Below is a small trained network, with its code and all its weights. Each question gives an input and a class and asks what happens when units are switched off, that is, made to give their printed mean instead of their output.

import numpy as np


def w(rows, s, z=0):
    codes = np.array(rows[::2]) - 128.0
    scale = np.full(codes.shape[1], s)
    scale[-1] = z or s
    return codes * scale


def norm(h):
    return h / np.sqrt((h * h).mean(-1, keepdims=True) + 1e-5)


def f(y):
    return y / 2 * (1 + np.tanh(0.7978845608 * (y + 0.044715 * y**3)))


def log_softmax(a):
    a = a - a.max(-1, keepdims=True)
    return a - np.log(np.exp(a).sum(-1, keepdims=True))


def net(x, mask):
    res = np.array(x, float).reshape(1, 2) / 4 @ E
    u = 0
    for l in range(4):
        y = f(norm(res) @ A[l][:, :-1].T + A[l][:, -1])
        res = res + np.where(mask[u : u + 5], y, B[l][:, -1]) @ B[l][:, :-1]
        u += 5
    return log_softmax(norm(res)[-1] @ U[:, :-1].T + U[:, -1])


A, B = {}, {}
E = w([
[136,99,96,200,150,255,213,116,119],'x0',
[63,182,136,149,157,166,182,51,52],'x1',
],0.0077)
A[0] = w([
[16,254,123,80,97,86,200,103,102,87],'L0N0',
[154,105,152,70,12,42,61,138,175,72],'L0N1',
[147,96,68,173,156,161,142,156,163,60],'L0N2',
[67,199,98,146,121,201,164,102,96,6],'L0N3',
[135,53,75,171,96,155,155,167,137,111],'L0N4',
],0.0063,0.0018)
B[0] = w([
[73,65,97,202,179,142,118,156,104,229],'L0N0',
[160,253,67,120,169,166,136,163,169,253],'L0N1',
[143,132,103,64,24,2,225,144,112,168],'L0N2',
[146,179,212,51,133,177,88,148,104,211],'L0N3',
[123,51,93,132,80,86,115,111,78,178],'L0N4',
],0.0068,0.007)
A[1] = w([
[107,32,52,192,53,95,132,194,155,213],'L1N0',
[227,176,104,95,87,72,95,119,253,95],'L1N1',
[92,226,103,148,170,105,152,68,104,126],'L1N2',
[141,130,170,54,134,110,71,154,210,5],'L1N3',
[107,168,108,145,107,76,116,179,166,94],'L1N4',
],0.0076,0.0018)
B[1] = w([
[95,162,116,155,211,7,143,27,190,198],'L1N0',
[243,88,104,84,124,225,206,230,2,254],'L1N1',
[143,77,122,94,156,36,82,110,180,200],'L1N2',
[135,180,128,95,232,117,221,187,99,169],'L1N3',
[119,181,126,94,251,229,189,117,147,180],'L1N4',
],0.0066,0.0078)
A[2] = w([
[162,146,82,133,181,94,103,206,152,254],'L2N0',
[147,98,111,57,116,194,129,253,120,120],'L2N1',
[208,123,98,143,20,185,188,90,115,168],'L2N2',
[67,150,190,192,93,50,35,62,123,97],'L2N3',
[97,113,82,79,132,113,199,102,117,68],'L2N4',
],0.0072,0.00084)
B[2] = w([
[98,239,143,147,83,166,117,117,191,236],'L2N0',
[208,167,53,136,186,235,190,92,99,255],'L2N1',
[229,77,159,133,100,177,9,251,236,192],'L2N2',
[227,140,112,123,12,162,201,167,193,188],'L2N3',
[2,127,127,122,85,107,150,152,194,178],'L2N4',
],0.0065,0.0055)
A[3] = w([
[139,121,219,119,142,230,133,129,108,90],'L3N0',
[52,148,108,111,186,164,91,107,186,8],'L3N1',
[95,147,133,135,146,93,59,212,255,87],'L3N2',
[193,142,58,148,167,172,140,175,194,62],'L3N3',
[96,26,135,130,60,124,147,111,148,241],'L3N4',
],0.0073,0.0014)
B[3] = w([
[141,135,87,106,133,46,118,24,136,247],'L3N0',
[111,95,97,108,138,82,124,68,66,145],'L3N1',
[84,106,101,179,229,127,96,2,42,177],'L3N2',
[97,136,208,116,65,168,142,154,64,254],'L3N3',
[145,157,197,136,130,114,95,225,114,177],'L3N4',
],0.009,0.0063)
U = w([
[123,72,122,151,73,30,189,149,234,146],'0',
[79,118,103,148,189,116,83,10,77,152],'1',
[84,108,61,104,94,157,42,164,215,14],'2',
[140,206,100,77,154,217,191,208,125,151],'3',
[208,62,199,104,5,207,88,98,148,122],'4',
[76,64,227,197,135,117,53,216,111,134],'5',
[51,113,73,113,60,173,73,154,194,14],'6',
[48,110,82,109,70,177,79,153,204,8],'7',
],0.016,0.017)

Each question gives the input, the list of numbers given to net, and the class t.
The units are the neurons (one row each of A and B). Each row of codes is followed by its name. A weight is (code - 128) times the scale printed after its matrix; where a second scale follows, it is the last column's (A, B and U).
mask holds one flag per neuron, layer by layer. A switched-off neuron (its flag False) gives its mean, the last column of its row in B, instead of its output. The means were averaged over made-up inputs and are rounded, as every weight is.
A unit's drop is (log p(t) with every unit on - log p(t) with that unit switched off) / (log p(t) with every unit on - log p(t) with every unit switched off).
most important unit: the unit with the biggest drop
k most important neurons: the k neurons with the biggest drops, biggest first
top k neurons in layer l: the k neurons of layer l with the biggest drops, biggest first
drop of u: that unit's drop, to one decimal
input [-4,7], class 5: 2 most important neurons => (L0N1; L0N0)
input [-3,3], class 1: most important unit => L3N2
input [3,-1], class 0: 2 most important neurons => (L1N0; L0N1)
input [-4,5], class 5: top 2 neurons in layer 1 => (L1N4; L1N3)
input [4,3], class 1: 3 most important neurons => (L3N0; L1N1; L2N3)
input [8,5], class 4: 2 most important neurons => (L1N0; L2N2)
input [-6,8], class 5: 2 most important neurons => (L0N1; L0N0)
input [7,-1], class 5: top 2 neurons in layer 0 => (L0N0; L0N3)
input [7,2], class 4: 3 most important neurons => (L0N3; L1N0; L2N2)
input [-7,8], class 5: 4 most important neurons => (L0N1; L0N0; L2N1; L1N4)
input [-3,8], class 5: 3 most important neurons => (L2N1; L0N1; L1N4)
input [2,1], class 4: top 2 neurons in layer 0 => (L0N3; L0N1)
input [5,-1], class 0: top 2 neurons in layer 1 => (L1N0; L1N1)
input [6,0], class 5: most important unit => L1N1
input [-5,7], class 5: 3 most important neurons => (L0N1; L0N0; L2N3)
input [-5,6], class 5: top 2 neurons in layer 2 => (L2N3; L2N0)
input [-3,5], class 5: top 2 neurons in layer 1 => (L1N1; L1N4)
input [3,-4], class 0: drop of L1N0 => 0.4
input [6,-8], class 0: drop of L1N0 => 0.7
input [6,-4], class 0: drop of L1N0 => 0.4
input [1,-1], class 0: drop of L1N0 => 0.1
input [0,4], class 1: most important unit => L0N3
